Here is a tiny trained network, its code and every weight. The questions are about switching its units off for an input and a class, where a switched-off unit gives its printed mean instead of its output.

import numpy as np


def w(rows, s, z=0):
    codes = np.array(rows[::2]) - 128.0
    scale = np.full(codes.shape[1], s)
    scale[-1] = z or s
    return codes * scale


def f(y):
    return np.maximum(y, 0)


def log_softmax(a):
    a = a - a.max(-1, keepdims=True)
    return a - np.log(np.exp(a).sum(-1, keepdims=True))


def net(x, mask):
    res = np.array(x, float).reshape(1, 3) / 4 @ E
    y = f(res @ A[0][:, :-1].T + A[0][:, -1])
    res = res + np.where(mask, y, B[0][:, -1]) @ B[0][:, :-1]
    return log_softmax(res[-1] @ U[:, :-1].T + U[:, -1])


A, B = {}, {}
E = w([
[76,148,56,204,46,27,169,132,47],'x0',
[91,71,114,205,231,92,147,35,107],'x1',
[114,110,151,157,39,187,109,2,120],'x2',
],0.011)
A[0] = w([
[139,132,139,80,178,218,124,135,164,62],'n0',
[127,130,114,130,144,101,140,155,128,84],'n1',
[129,128,138,118,225,112,124,240,129,111],'n2',
[138,127,134,125,117,150,132,101,138,91],'n3',
[127,129,140,112,177,164,119,111,135,179],'n4',
[134,126,141,114,150,153,123,127,139,251],'n5',
[145,114,162,103,170,192,126,120,138,69],'n6',
[116,135,111,154,93,58,128,142,112,162],'n7',
[148,149,156,80,42,168,122,204,133,88],'n8',
[127,124,152,128,64,214,118,32,131,104],'n9',
[129,119,139,160,255,97,134,43,123,105],'n10',
[128,133,133,95,79,171,125,175,144,153],'n11',
[133,128,118,156,71,73,142,142,121,55],'n12',
],0.018,0.014)
B[0] = w([
[86,161,180,126,86,118,65,144,95,203],'n0',
[108,150,133,107,124,107,105,93,160,154],'n1',
[163,146,121,45,142,87,128,109,170,242],'n2',
[127,146,121,99,124,114,87,152,131,148],'n3',
[124,117,147,148,99,127,142,106,89,195],'n4',
[199,124,129,197,99,145,252,102,64,213],'n5',
[95,148,171,132,115,134,56,114,113,182],'n6',
[152,116,166,138,85,149,156,109,72,218],'n7',
[73,74,69,152,168,136,110,136,153,231],'n8',
[164,148,119,47,156,80,143,121,173,244],'n9',
[83,79,60,146,151,153,96,172,156,253],'n10',
[131,92,88,153,138,154,130,148,131,208],'n11',
[109,167,182,133,117,121,66,132,105,176],'n12',
],0.028,0.021)
U = w([
[73,61,65,156,155,136,104,141,133,132],'0',
[166,135,129,32,144,57,129,78,159,117],'1',
[96,125,183,139,78,115,71,88,53,106],'2',
[177,100,120,181,112,131,247,85,80,250],'3',
[106,153,155,121,161,137,115,132,162,97],'4',
[108,150,168,157,150,135,117,131,145,96],'5',
[141,151,136,162,160,126,165,122,172,104],'6',
[130,149,138,157,164,142,107,106,139,94],'7',
],0.015,0.012)

Each question gives the input, the list of numbers given to net, and the class t.
The units are the neurons (one row each of A and B). Each row of codes is followed by its name. A weight is (code - 128) times the scale printed after its matrix; where a second scale follows, it is the last column's (A, B and U).
mask holds one flag per neuron, in row order. A switched-off neuron (its flag False) gives its mean, the last column of its row in B, instead of its output. The means were averaged over made-up inputs and are rounded, as every weight is.
A unit's drop is (log p(t) with every unit on - log p(t) with that unit switched off) / (log p(t) with every unit on - log p(t) with every unit switched off).
The circuit of an input: a set's keep is (log p(t) with only the set's units on - log p(t) with every unit switched off) / (log p(t) with every unit on - log p(t) with every unit switched off). Starting from the 12 units with the biggest drops (on a tie, the unit counted first), units are removed one at a time, each time the one whose removal leaves the highest keep (on an exact tie, the one counted first), for as long as the keep stays at least 0.8.
circuit, biggest first: the units of the circuit, biggest drop first
most important unit: the unit with the biggest drop
top k neurons: the k neurons with the biggest drops, biggest first
drop when u is switched off: that unit's drop, to one decimal
input [8,7,5], class 2: top 3 neurons => [n7; n8; n12]
input [-8,-4,6], class 2: circuit, biggest first => [n0]
input [6,5,1], class 2: circuit, biggest first => [n7; n5]
input [0,4,-6], class 1: top 2 neurons => [n2; n8]
input [-6,-7,2], class 0: top 2 neurons => [n8; n11]
input [1,2,4], class 1: top 2 neurons => [n9; n5]
input [3,1,1], class 3: top 2 neurons => [n0; n6]
input [-6,-7,-2], class 0: top 2 neurons => [n8; n11]
input [-7,2,5], class 2: top 3 neurons => [n0; n2; n6]
input [-6,-7,7], class 0: top 3 neurons => [n8; n11; n2]
input [-8,-4,-6], class 2: top 3 neurons => [n0; n9; n6]
input [3,-1,-3], class 3: top 3 neurons => [n9; n0; n6]
input [-4,-1,-3], class 2: top 3 neurons => [n9; n0; n6]
input [5,1,-8], class 1: most important unit => n2
input [-8,-3,0], class 2: drop when n0 is switched off => 1.0
input [2,2,7], class 1: drop when n9 is switched off => 0.1
input [8,-1,2], class 2: drop when n12 is switched off => 0.3
